Each row has a name. Each question is about the rows just above it.

[ 95  87 135 151  96] : A
[165 109 129  96 165] : T
[ 96  91  90 150 145] : F
[156  93 148  84 107] : L
Which entry of T is missing from [109 165 165 129]?
[96]
L without one entry, shuffled: [148  93 156 107]. Gone:
[84]
L without one entry, shuffled: [107 148  93 156]. Gone:
[84]

[162 178  87 155 153  97] = P
[134 104 120 110 136 109] = J
[144 144 131 140 140  94] = D
[ 82  79 166 141 108 121] = C
[134 104 120 124 136 107] = R
[138  79 166 137 133 123] = Y
[145 158 131 122 119 135] = N
[132 127 109 148 174 116] = H
Shuffled J with one entry gone: [120 104 110 136 134], missing
[109]
Which entry of N is missing from [158 131 145 122 119]?
[135]
Shuffled Y with one entry gone: [138 133  79 123 166], missing
[137]
Shuffled Y with one entry gone: [138 166 137  79 133], missing
[123]
Which entry of H is missing from [132 148 127 116 174]?
[109]

[128 128 128 129 127 141 127 141 128 142 127 140 141 128 128 127 128 141
 128 131 142 141 142 141 129 142 126 129 128 128 142 141 129 126 141 129
 141 128 141 140 127 141 141 140 142 141 128 127 142 140 129 141 141 128
 142 128 141 127 128 127 141 141 141 142]  Q
[127 127 128 141 141 129 141 141 128 141 127 142 141 141 127 129 129 142
 142 127 128 142 141 140 129 141 136 140 127 142 129 140 141 131 142 128
 141 142 128 142 141 141 128 141 141 128 128 128 142 127 124 129  87 128
 142 140 141 127 141 140 128 142 128 140]  K
[142 127 129 129 141 140 142 129 128 141 127 128 127 141 129 140 128 128
 142 128 128 140 129 141 127 142 129 141 127 141 127 129 140 128 127 129
 142 129 128 129 142 141 127 142 128 140 140 127 128 142 121 128  85 140
 128 140 140 142 141 141 129 141 128 128]  E
[128 128 128 141 127 141 127 129 128 142 127 140 141 128 128 127 128 141
 128 131 142 141 142 141 129 142 126 129 128 128 142 141 129 126 141 129
 141 128 141 140 127 141 141 141 142 127 128 127 142 140 129 141 141 128
 142 128 141 127 128 127 141 141 128 142]  W
[142 127 129 129 141 140 142 129 128 141 127 128 127 141 129 140 128 128
 142 128 128 140 129 141 127 142 129 141 127 141 127 129 140 128 127 129
 142 129 128 129 142 141 127 142 128 140 140 127 128 141 129 141  91 127
 142 129 141 129 127 129 141 128 129 142]  Z
[127 128 142 128 128 129 127 141 127 141 129 141 128 129 128 128 141 141
 127 127 142 142 127 128 129 140 128 142 141 128 142 141 129 126 141 142
 127 141 142 142 141 142 142 141 141 128 127 141 128 141 134 141  88 127
 141 129 141 129 128 128 142 142 127 140]  G
[129 141 140 128 127 141 129 141 141 142 141 129 128 128 141 141 141 142
 128 142 140 141 128 127 130 129 130 128 141 129 142 128 129 126 127 141
 129 127 141 127 129 129 141 141 141 128 128 140 127 140 131 142 135 128
 127 128 128 128 129 127 140 128 141 128]  S
Where do [129 141 140 128 127 141 129 141 141 142 141 129 128 128 141 141 141 142
 128 142 140 141 128 127 130 129 130 128 141 129 142 128 129 126 127 141
 129 127 141 127 129 129 141 141 141 128 128 140 127 140 131 142 135 128
 127 128 128 128 129 127 140 128 141 128] appear?
S
Whose row is [127 128 142 128 128 129 127 141 127 141 129 141 128 129 128 128 141 141
 127 127 142 142 127 128 129 140 128 142 141 128 142 141 129 126 141 142
 127 141 142 142 141 142 142 141 141 128 127 141 128 141 134 141  88 127
 141 129 141 129 128 128 142 142 127 140]?
G
Whose row is [128 128 128 129 127 141 127 141 128 142 127 140 141 128 128 127 128 141
 128 131 142 141 142 141 129 142 126 129 128 128 142 141 129 126 141 129
 141 128 141 140 127 141 141 140 142 141 128 127 142 140 129 141 141 128
 142 128 141 127 128 127 141 141 141 142]?
Q
Whose row is [128 128 128 141 127 141 127 129 128 142 127 140 141 128 128 127 128 141
 128 131 142 141 142 141 129 142 126 129 128 128 142 141 129 126 141 129
 141 128 141 140 127 141 141 141 142 127 128 127 142 140 129 141 141 128
 142 128 141 127 128 127 141 141 128 142]?
W

[133 131 123 131 134 127 130 123 127 125 134 126 130 139 135 132 127 142
 134 136 130 122 117 134 117 131 129 124 131 131 136 127 129 129 130 120
 135 145] -> V
[136 122 145 136 146 132 134 119 132 119 127 139 145 136 131 109 134 124
 119 120 122 128 146 168 115 128 112 114 128 123 142 138 124 155 120 131
 129 123] -> M
[136 127 140 134 146 120 131 118 133 120 123 149 141 136 134 106 138 125
 118 121 126 129 144 167 112 128 118 115 125 124 137 134 128 149 117 130
 130 125] -> B
[145 133 144 128 146 132 126 115 128 119 135 132 155 121 127 107 128 125
 137 124 122 145 140 151 110 125 108 129 136 109 133 130 122 154 117 133
 149 123] -> X
[131 129 119 129 127 125 128 137 124 126 143 118 138 133 134 134 125 131
 130 136 122 116 114 131 128 125 120 118 122 116 132 119 133 127 126 122
 138 143] -> U
Shuffled X with one entry gone: [122 132 151 123 128 133 115 117 149 137 133 144 129 128 133 109 154 107
 132 145 125 108 110 126 135 136 127 121 124 140 130 125 155 119 145 122
 128], missing
[146]
Whose row is [131 129 119 129 127 125 128 137 124 126 143 118 138 133 134 134 125 131
 130 136 122 116 114 131 128 125 120 118 122 116 132 119 133 127 126 122
 138 143]?
U
Shuffled V with one entry gone: [131 123 131 124 122 127 123 134 129 135 139 125 127 131 135 134 130 134
 131 117 129 132 130 117 130 133 130 127 136 126 142 145 129 134 136 127
 131], missing
[120]
Which entry of X is missing from [123 127 128 124 130 146 108 122 109 145 125 149 133 137 126 155 107 115
 145 122 121 140 151 125 110 136 133 133 144 128 132 128 135 119 132 154
 129]?
[117]
Which entry of V is missing from [124 127 135 127 129 142 127 130 131 126 134 130 117 120 131 145 125 135
 122 134 130 123 123 134 136 131 117 134 139 127 130 131 129 136 133 129
 131]?
[132]
Which entry of X is missing from [128 151 130 110 117 125 155 145 132 127 140 137 128 126 133 128 122 109
 115 133 154 122 119 145 124 149 136 108 123 107 132 133 121 144 146 125
 135]?
[129]
X without one entry, shuffled: [115 125 129 125 154 122 109 133 145 132 128 127 146 145 110 128 151 124
 122 149 137 155 121 128 117 130 133 140 119 133 144 108 132 107 136 123
 135]. Gone:
[126]

